Rows, each with its class:
[ -5.4  13.2 -17.9   7.2   4.2  -2.4 -27.7 -29.6   1.0 -18.6 -15.4   5.0
  25.5  -0.9   0.2  16.7  19.1 -10.9   9.3   6.2  11.0  10.6   1.7  -2.4
 -12.9 -16.0   7.9   6.9  -3.9  -0.8   1.4   9.5  -3.0  -1.4   5.7  22.9
  20.4   1.9   1.4   4.1   4.9 -32.1   5.2   5.5 -14.3  14.4  23.0   4.7
   7.9  -7.8 -15.1  -3.5  12.3   9.5  20.7   6.2 -20.4   1.5  -3.5 -20.4
   4.1  -1.7  22.2   1.8   0.1  14.6  -6.5   3.6   6.9   1.0  34.4  14.9
  -3.7 -17.2   4.2  -8.4  28.8  26.9 -15.2  -9.0   0.5 -14.1  -4.8   5.8
  -9.7  18.5  -4.0 -19.5  13.2  -9.3  47.8  10.8  -9.6  -8.4  13.6  13.0
  22.1  -2.0 -17.1   7.0 -27.5  10.4 -14.1  -3.9  -2.6  -6.8 -10.5  24.2
   0.9  11.1  11.2  -7.1  21.8  -5.6  -8.1  -2.2 -17.4 -12.8 -18.6   4.4
  -7.3 -21.4   3.0  12.6   8.8  -2.7   9.9  -2.9  24.3  -5.7  -0.2  38.6
   4.0] | z269
[ 11.2   3.9   2.5   8.2 -15.9  30.7 -19.6   6.7 -16.5  13.7  -7.4  -7.5
  -6.3   2.7  -3.9 -24.9 -10.9  19.8   4.1 -12.3 -15.7  45.2 -19.9 -10.4
   6.6  18.7 -10.9  -1.8  24.5  -0.9   1.3 -19.8  -3.8 -21.9   1.8 -14.7
 -20.4  -8.4   7.6  22.0  -6.7  13.6   4.0 -12.1  -8.9  14.9  13.2  -6.9
  31.4  -5.6   3.8  -8.6   2.0  -7.0 -12.9  -0.1  27.6  16.9  -9.6 -11.1
 -21.7 -19.5  -8.8 -17.1  36.5 -16.6  -4.4   7.6 -15.7 -10.2 -32.3 -18.4
  -7.5  -4.3  -1.8  -3.8  14.5  -7.9  15.8  11.5 -12.3 -11.0   4.9   1.6
  10.2 -24.7  -1.4  13.8 -40.4 -31.3 -18.8  -3.2 -25.2   3.0 -18.1  -2.6
 -15.4   4.5  13.0  -5.3  22.4 -21.4  -7.1   4.4 -31.2  28.4  -1.7 -39.0
  12.6  11.2   9.6  18.1   0.4   2.5  -4.7  -6.3 -22.8  -3.9 -35.2 -13.9
  15.1   1.6   6.4   8.7  -1.1 -18.8  -8.0   9.6  -1.9  11.3   6.1 -26.8
   3.7] | z269
[ 45.9 -29.2  42.5 -57.2  16.5 -13.4  26.4  11.1  27.1   6.9   3.8 -12.8
 -22.1  16.6   8.3  29.5 -17.6  11.5  -5.2  -2.5 -15.0 -56.4 -12.9  -1.1
  -6.5 -26.4  26.4 -34.1 -64.4   1.0 -19.3   3.2  33.2  15.5  -5.5  -3.3
 -16.5  -2.1 -65.8 -24.9 -39.2  13.1 -20.7   0.4   3.5 -45.9 -21.2  10.9
 -77.9  33.4 -14.5  23.9  34.2 -17.9 -20.2 -33.3  -1.0 -30.6  30.7   5.5
  -1.9  18.6 -28.2  10.5 -55.1  56.5   1.4 -16.3  11.9  18.8 -14.9   0.8
   6.2  46.2   0.6  25.7 -15.0 -34.6 -31.4  -4.9  -7.5  47.8  -2.4   1.3
   8.5  -2.7   9.9   5.2  33.0  27.9 -45.1 -13.8  43.6  39.5 -36.1  -5.5
 -38.4  12.8 -25.8  69.5  -9.1 -16.1  19.8   6.7  37.2 -44.6  47.3  21.4
  12.6   6.6 -12.6  -2.9 -23.8 -19.7   8.7  23.9  29.3  26.3  71.4  -3.3
 -20.7  18.5 -35.9 -38.7  27.8 -12.9 -34.6   3.9 -19.5  -0.8   4.0 -34.6
 -63.9] | z365
[-17.1  18.7 -23.1  25.9  -4.1  23.3  -4.9 -19.3  13.4  -0.2  -3.3 -21.5
   1.8 -17.3  -6.0   1.7  -3.6  -1.5  27.7  22.4   0.2  28.8   5.1  -7.8
   1.7  13.8 -14.7  19.3  13.5   4.3   9.5   3.3 -14.3 -21.3  -9.7 -14.6
   3.8  -7.6  35.3   2.3  -2.8  15.1  12.1   1.5  11.9  11.4 -18.0  -5.3
  32.8  27.3   7.7 -26.4 -24.3  -5.2  11.6  19.4   9.9   5.7 -13.0 -18.1
   6.5 -11.5   4.6  -2.2  20.3 -43.4   5.3   4.9 -10.8   0.3 -34.2  -4.9
  16.7   1.9   5.2   4.8   8.4  36.3  -1.8   6.6  -1.8  -4.9   3.1   1.3
   5.9   7.8   1.6  -3.0 -22.8  -1.3   8.3   9.4 -13.2  -4.0 -14.0 -17.3
   4.8  -1.8  18.4 -22.6  -1.0  -4.7  -5.2  -0.9 -22.9  16.5  -8.1   2.0
  -9.4 -14.0   2.0   6.6 -10.3  19.8  12.1 -19.5 -16.4 -14.8 -23.5   3.2
  12.0 -14.9   4.1   9.8 -19.9  -3.7  11.9 -14.3   4.9   3.5  27.0  13.0
  18.4] | z269
[ -6.9   2.8   3.0  -1.8   2.0   0.6   4.4   2.1   6.6  -3.2   8.0  -8.0
 -20.5 -18.4  -0.8   9.4 -10.5   9.1  15.9  24.1  -2.2  -5.9   4.8  -6.3
  11.1  10.0 -14.2   4.5   4.7   5.5   4.9   7.1  -3.5  -0.7  -8.5 -17.2
   1.7  -1.0  15.0 -17.4   1.1  15.9  -1.9   0.9  15.3  -4.7 -27.0   0.4
  -2.1   4.1   1.1  -7.3 -23.6 -16.5  -4.5  16.7  16.9 -12.2   2.1 -14.0
  12.4  -7.8 -27.8   8.1   3.4 -35.0   7.9   3.7 -12.0   9.4 -37.6 -11.6
  13.7  13.3  -6.4  13.5 -20.8   9.6   1.8   8.0  -4.2  21.9   2.8  -7.0
   5.6  -0.3   5.0   0.5 -11.0  20.7 -18.7  -6.8   7.3   2.6 -41.7 -15.0
   1.7  -5.1  28.0  -7.3   3.0  -7.2   8.1   4.2  -7.2  17.9  14.6   0.1
  -4.0 -14.8  -3.1  -5.2 -29.2  11.0  15.0 -11.9  10.8  -9.0   0.0   8.1
   4.2   5.3 -11.4  -0.1 -12.7  -5.7  -8.5 -12.8 -25.5   4.5  14.8  -8.5
 -10.3] | z269
[  9.8  22.3  -4.5   2.5   5.1  18.8  -9.8 -12.2   4.4  18.0   0.4 -33.9
 -17.7   0.6   9.1  23.8  -6.1  -3.8  25.7  18.2  -7.6   0.6  -8.9 -10.3
 -15.2 -10.2  -0.5   4.5 -17.3   9.8  -9.1  12.9   6.4 -24.5 -27.7  -2.0
   2.2 -12.0  -2.8  -5.0 -26.0  27.4  -2.7  -5.3  14.5  -4.8  -9.9  -4.0
 -12.2 -16.6  -1.6 -11.3  -1.5  -8.3  14.4 -11.1 -16.0  -8.7   2.4  -6.0
  -5.8   7.5  21.0  -9.3   2.7  13.7   1.0   7.9  -3.3   0.1 -23.1   9.8
   8.0   5.1  27.8  10.7  13.5  23.2  -3.3  15.6   2.9  -7.2   8.1   8.7
   9.9   4.5   1.5  19.6 -26.2  -8.1 -12.0  11.0  14.0   3.6 -17.3  14.3
 -17.4  -7.5 -12.9  18.7  -6.7 -15.6  -7.3   6.3   7.6 -20.6   9.0   5.3
  -8.7  -8.1  -8.9   8.8   4.8  -3.6  -5.0   7.8 -13.3  -3.9  21.0   1.4
  -1.2   6.7  13.7 -11.4   4.8  -7.4   6.0 -13.5  11.2  -6.9  21.0   6.6
  15.3] | z269
[ -5.9  10.3   4.3 -16.0   6.9  -8.8  13.3  -5.2  42.8 -28.1  16.3 -32.1
 -17.4  -1.2  20.4  28.0 -16.4   6.9  22.4  27.0   2.3 -29.1  16.0   8.1
   5.0   6.1 -11.3   0.6  -1.3  -0.3   4.0  -4.2   9.0   5.2 -26.2 -20.2
  10.2 -22.8  14.2 -22.9  -8.5  26.3 -12.5  13.9  25.3 -18.7 -42.8   0.1
 -20.9  11.6  -4.2  -8.6 -35.8 -12.1   0.9  -7.9   2.3 -18.7   9.9  14.8
  17.1   4.4 -24.5  18.1 -18.5 -27.5  13.7  -4.4  13.2  12.1 -49.3   5.5
  26.8  35.5  10.7  21.2 -13.9 -12.3 -15.5  23.0   2.6  22.2   5.2  -7.1
  11.4   8.5   2.2   0.5  17.2  32.4 -29.5 -12.6  27.7   2.9 -22.6 -25.5
 -17.6  -3.6  11.5  -2.4  -0.1  -3.9   5.6   0.1  18.7   9.8  22.3  15.7
  -2.9 -40.1  -7.4  -2.8 -36.6  13.5  14.2  -5.2  28.6   8.6  52.3   9.7
   2.8   5.8 -13.2 -12.3  -9.5   0.7  -7.8 -14.0 -16.1  13.1  19.3 -12.9
 -14.8] | z269
[-17.6  12.4 -16.6  21.7  -5.5  20.7 -15.6  -9.8 -11.9 -10.4 -11.7   6.2
  21.6  -4.6  -6.0 -15.0   8.5   2.7  13.3  -1.6   0.9  30.3   3.5  -2.9
   5.9  11.3  -9.7  20.9  29.9  -5.4  10.5  -9.8 -17.5  -5.5  16.7  -2.5
  -0.5  -3.0  19.7   6.3  17.4 -13.0   5.8   2.8  -9.9  15.5   8.2 -16.9
  42.3  -4.5   1.9  -6.2  -9.1   4.5   0.3  16.8  13.5   8.7 -15.6  -8.0
   2.9  -9.6  -2.1   2.7  20.0 -23.5  -0.1   9.8  -5.5 -14.2  -2.2  -6.6
  -0.1 -13.0  -5.1  -6.9  12.3   5.1   9.9  -2.8  11.7 -17.0  -2.2   3.4
   3.9  -2.9  -8.7 -18.2  -7.7 -13.7  19.8  -4.9 -22.8  -6.4   4.7  -5.9
  15.6   5.2  14.7 -29.1   5.1  11.8  -3.7  -5.5 -21.9  27.5 -16.7  -4.7
   2.5   0.7  12.4  -1.4   3.2   8.5   6.2 -16.3 -15.3 -12.3 -38.6   1.9
  15.5 -10.9  -0.2  17.7  -9.7  -6.5   9.3  -2.7   4.0   3.4   0.1   5.4
   3.6] | z365
[ 11.3 -20.3  16.1  -4.2  -1.5  10.1   5.9  22.6  -9.3  25.2  11.0   0.1
 -72.6   6.1 -21.4   8.7 -17.5  -6.4   1.5  10.7 -11.0 -20.0  -7.2 -19.3
  -5.7 -11.1   1.1  -8.5 -26.5  16.7 -10.1  31.6  12.8  -6.6 -31.9 -10.5
   1.7  22.1 -23.1  14.4 -26.7  42.0   5.0 -19.7  11.1 -14.8 -25.9   2.5
 -27.9 -14.5   0.9  -1.3  11.4 -18.2 -18.5  -6.7  -4.1 -12.2   5.8 -37.9
  -0.5   7.0  -7.6 -13.0   1.5 -11.8  -4.9  -3.0  -5.0   5.3 -10.9 -10.0
  -1.6   1.6  -5.3  14.1 -43.9  32.8 -18.2 -11.9  -9.4  27.0   2.1  -9.8
  -5.9  -8.7  19.9  31.6 -27.5   6.4 -26.5  -0.2  13.4  12.4 -27.3  24.1
 -15.3 -18.3  16.6  36.7  16.3 -12.1  10.9  11.1   4.9 -19.2  20.4  -4.6
 -13.9  11.0 -16.4  10.2 -15.6 -10.6  -6.4  -4.0  -2.3   3.7   6.4  -2.9
 -20.1   5.4   1.0 -19.1  -3.2  10.5  -5.8  -7.4 -18.0  -4.6  15.1  -1.2
 -10.8] | z534
[ 28.1  17.6  16.6 -37.6  -8.1  19.6  -7.8 -23.6  36.9 -11.0 -12.4 -47.3
  18.3  13.2  31.4  26.9  -8.1  24.2  28.0  -6.4 -21.1   9.4 -31.6  -9.7
 -11.7 -10.1  14.6 -17.5 -24.3   1.3 -13.4 -21.1  20.3  -7.2  -1.9   0.4
 -24.5 -31.7 -37.8  -9.4 -37.3  -4.9  -9.0   3.7   1.9 -10.7  12.5   2.3
 -17.5  11.0 -13.5  -1.8  16.1 -12.4   7.3 -20.2  16.3   3.7  16.7  -4.1
  -5.8 -11.8  -3.7   7.7 -17.4  58.3  -5.1   4.1   0.9   6.5 -39.9  13.2
   1.9  25.3  31.4   7.9  43.1 -14.0  -8.6  15.3   1.9   0.4  -2.9  13.4
  11.7  -3.0 -11.1  -6.2  -3.5 -14.5 -17.5   3.5  15.9  15.5 -38.4   0.0
 -35.3  15.4 -42.9  32.0 -18.4 -23.3  -6.8  -1.7   5.6  -7.0  19.3  17.3
  18.4   2.6   4.3  14.1   6.3  -9.8   0.4  17.1 -16.3  -1.6  37.9 -10.2
   1.2   5.1  -2.1 -28.2  26.7 -38.4  -3.2  -5.3  17.6   0.1  16.2 -12.9
 -24.3] | z534
[ 11.1  -1.9  17.4 -32.3  -5.6 -10.9   9.5  -1.1  19.2 -11.0   3.2 -17.0
  19.1  10.5  23.2   8.8  -8.5  20.6   5.8 -12.8  -5.4  -6.2  -4.7   6.5
  11.7   0.4  -7.0 -12.3   1.0  -7.9   2.6 -25.2  11.2  14.0  10.1 -12.2
 -16.2 -16.5 -10.5 -10.7  -7.6  19.8 -12.0   5.9  -2.0  -6.2  -2.7   3.5
  -9.0  25.9  -7.7   7.1  -3.5  -7.6 -10.2 -11.2  16.0  -0.7   9.4  17.9
  -4.8  -4.9  -8.8  16.5 -16.0  13.8   1.3   5.3   1.6   7.3 -29.9  -3.7
   4.7  24.8   3.3   9.0   7.8 -40.9  11.4  10.7  -0.5  16.4  -2.7   5.0
  12.6  -5.6  -5.0 -23.4  15.4   1.6 -25.5 -14.9   8.5  10.8  -7.5 -15.6
 -16.5  10.4  -6.0   6.0   5.6  -6.7   2.0   3.8   9.7  13.7   7.3   5.3
  18.0  -8.6  -0.6  -9.4 -18.0   1.8   7.8   8.3  10.4  11.0  24.7  -4.2
   5.8   5.2 -14.1  -1.4   9.1 -16.9 -17.3   5.4  -5.8   8.8   2.3 -27.2
 -30.7] | z365
[ 27.8 -23.8  19.2 -19.7  12.9 -10.0  13.8  13.3   0.2   1.1   8.3   9.4
 -17.3   3.6   1.5  13.2  -6.3  -1.8  -6.8  -1.7  -6.3 -32.2  -9.0 -11.6
  -5.6 -19.4  23.6 -22.7 -22.8   1.3 -10.5  14.2  14.3   5.6  -9.5   6.0
  -3.1  14.6 -41.9  -2.3 -12.3   3.0  -1.9  -8.5   3.0 -23.3  -2.7   7.2
 -49.5   7.5  -2.2  16.0  31.5  -0.5  -5.8 -12.4  -6.2  -7.7  14.2  -0.5
   0.3  20.5   4.4 -12.8 -30.2  34.0  -1.4 -15.1   6.8   6.9  20.1  -3.9
  -3.2   8.4   0.9  11.1 -14.0   7.5 -26.2 -14.1  -0.4  26.2  -4.0   4.8
  -1.6  -6.5  12.3  11.6  19.7  13.0 -17.2   0.9  17.0  30.2 -13.3  10.8
 -18.2  -7.8  -7.2  29.8  -9.3 -10.3  11.4   9.7  23.3 -29.1  23.2   9.2
   0.2  12.5  -9.3   3.7  -3.5 -13.7   5.7   9.3  13.1  20.8  33.4  -1.1
  -6.3  18.9 -11.0 -13.1  12.9  -0.9 -10.6   0.3 -12.0  -7.7  -1.0  -5.5
 -21.6] | z269
